Below is a small trained network, with its code and all its weights. Each question gives an input and a class and asks what happens when units are switched off, that is, made to give their printed mean instead of their output.

import numpy as np


def w(rows, s, z=0):
    codes = np.array(rows[::2]) - 128.0
    scale = np.full(codes.shape[1], s)
    scale[-1] = z or s
    return codes * scale


def norm(h):
    return h / np.sqrt((h * h).mean(-1, keepdims=True) + 1e-5)


def f(y):
    return np.maximum(y, 0)


def log_softmax(a):
    a = a - a.max(-1, keepdims=True)
    return a - np.log(np.exp(a).sum(-1, keepdims=True))


def net(x, mask):
    res = np.array(x, float).reshape(1, 5) / 4 @ E
    u = 0
    for l in range(4):
        y = f(norm(res) @ A[l][:, :-1].T + A[l][:, -1])
        res = res + np.where(mask[u : u + 5], y, B[l][:, -1]) @ B[l][:, :-1]
        u += 5
    return log_softmax(norm(res)[-1] @ U[:, :-1].T + U[:, -1])


A, B = {}, {}
E = w([
[190,60,129],'x0',
[2,69,115],'x1',
[128,126,127],'x2',
[101,102,235],'x3',
[128,128,127],'x4',
],0.0076)
A[0] = w([
[142,141,113,156],'0.n1',
[125,71,115,104],'0.n2',
[122,103,184,254],'0.n3',
[144,135,9,101],'0.n4',
[92,128,87,64],'0.n5',
],0.014,0.0038)
B[0] = w([
[169,179,33,172],'0.n1',
[254,154,108,169],'0.n2',
[142,81,59,255],'0.n3',
[96,62,108,253],'0.n4',
[110,142,187,169],'0.n5',
],0.0071,0.0052)
A[1] = w([
[128,180,124,176],'1.n1',
[89,238,105,107],'1.n2',
[184,133,119,4],'1.n3',
[147,64,210,118],'1.n4',
[139,100,253,62],'1.n5',
],0.012,0.0028)
B[1] = w([
[78,133,241,202],'1.n1',
[38,70,244,252],'1.n2',
[137,96,140,183],'1.n3',
[138,178,56,224],'1.n4',
[112,135,2,196],'1.n5',
],0.0089,0.0036)
A[2] = w([
[185,2,152,213],'2.n1',
[127,131,137,45],'2.n2',
[42,188,4,209],'2.n3',
[166,158,80,5],'2.n4',
[159,138,192,66],'2.n5',
],0.0089,0.0021)
B[2] = w([
[23,168,158,208],'2.n1',
[127,116,213,128],'2.n2',
[253,97,2,254],'2.n3',
[107,133,162,152],'2.n4',
[155,164,91,148],'2.n5',
],0.0072,0.0061)
A[3] = w([
[167,148,181,125],'3.n1',
[153,148,249,11],'3.n2',
[189,59,144,250],'3.n3',
[212,214,183,249],'3.n4',
[138,59,140,45],'3.n5',
],0.013,0.0014)
B[3] = w([
[151,161,58,183],'3.n1',
[158,133,74,227],'3.n2',
[50,150,254,232],'3.n3',
[47,185,71,252],'3.n4',
[39,243,217,176],'3.n5',
],0.0084,0.0041)
U = w([
[61,162,81,253],'0',
[169,47,12,102],'1',
[17,152,252,41],'2',
],0.012,0.0034)

Each question gives the input, the list of numbers given to net, and the class t.
The units are the neurons (one row each of A and B). Each row of codes is followed by its name. A weight is (code - 128) times the scale printed after its matrix; where a second scale follows, it is the last column's (A, B and U).
mask holds one flag per neuron, layer by layer. A switched-off neuron (its flag False) gives its mean, the last column of its row in B, instead of its output. The means were averaged over made-up inputs and are rounded, as every weight is.
A unit's drop is (log p(t) with every unit on - log p(t) with that unit switched off) / (log p(t) with every unit on - log p(t) with every unit switched off).
The circuit of an input: a set's keep is (log p(t) with only the set's units on - log p(t) with every unit switched off) / (log p(t) with every unit on - log p(t) with every unit switched off). Starting from the 12 units with the biggest drops (on a tie, the unit counted first), units are removed one at a time, each time the one whose removal leaves the highest keep (on an exact tie, the one counted first), for as long as the keep stays at least 0.8.
circuit, biggest first: the units of the circuit, biggest drop first
k most important neurons: the k neurons with the biggest drops, biggest first
top k neurons in layer l: the k neurons of layer l with the biggest drops, biggest first
drop when u is switched off: that unit's drop, to one decimal
input [8,-8,-7,8,0], class 0: 2 most important neurons : 1.n4; 1.n2
input [1,-3,6,7,-1], class 1: most important neuron : 1.n5
input [-8,0,5,8,7], class 1: top 2 neurons in layer 2 : 2.n3; 2.n1
input [4,-8,3,-5,-5], class 0: top 2 neurons in layer 3 : 3.n4; 3.n3
input [5,-7,-7,-3,4], class 0: circuit, biggest first : 3.n4; 2.n3
input [-7,-1,-8,-5,-5], class 2: 2 most important neurons : 1.n2; 0.n3
input [6,-6,-1,1,-5], class 0: 2 most important neurons : 0.n4; 3.n4
input [4,6,5,7,3], class 1: circuit, biggest first : 1.n4; 1.n5; 1.n2; 2.n3
input [4,-2,6,8,-6], class 1: top 2 neurons in layer 1 : 1.n4; 1.n5
input [7,-7,6,7,-6], class 0: 4 most important neurons : 1.n4; 1.n2; 0.n4; 2.n3
input [5,-8,-3,8,7], class 0: 2 most important neurons : 2.n3; 1.n4
input [7,4,-6,8,-4], class 1: top 3 neurons in layer 1 : 1.n4; 1.n5; 1.n2
input [7,-6,8,6,-1], class 2: top 3 neurons in layer 2 : 2.n3; 2.n5; 2.n4
input [-5,-1,8,1,-2], class 2: circuit, biggest first : 1.n2
input [-6,-1,7,6,0], class 1: 2 most important neurons : 1.n5; 0.n1
input [4,2,3,-3,1], class 2: top 2 neurons in layer 0 : 0.n2; 0.n3
input [-8,-4,-6,-5,-5], class 2: 3 most important neurons : 1.n2; 0.n3; 1.n1
input [2,0,1,-1,-4], class 2: top 3 neurons in layer 3 : 3.n2; 3.n1; 3.n4
input [2,-5,8,-3,5], class 0: top 2 neurons in layer 3 : 3.n4; 3.n5
input [6,-6,-6,4,1], class 0: top neuron in layer 0 : 0.n4
input [8,3,-7,-5,-3], class 2: top 2 neurons in layer 0 : 0.n2; 0.n3
input [-2,-3,8,7,0], class 1: drop when 3.n3 is switched off : 0.0
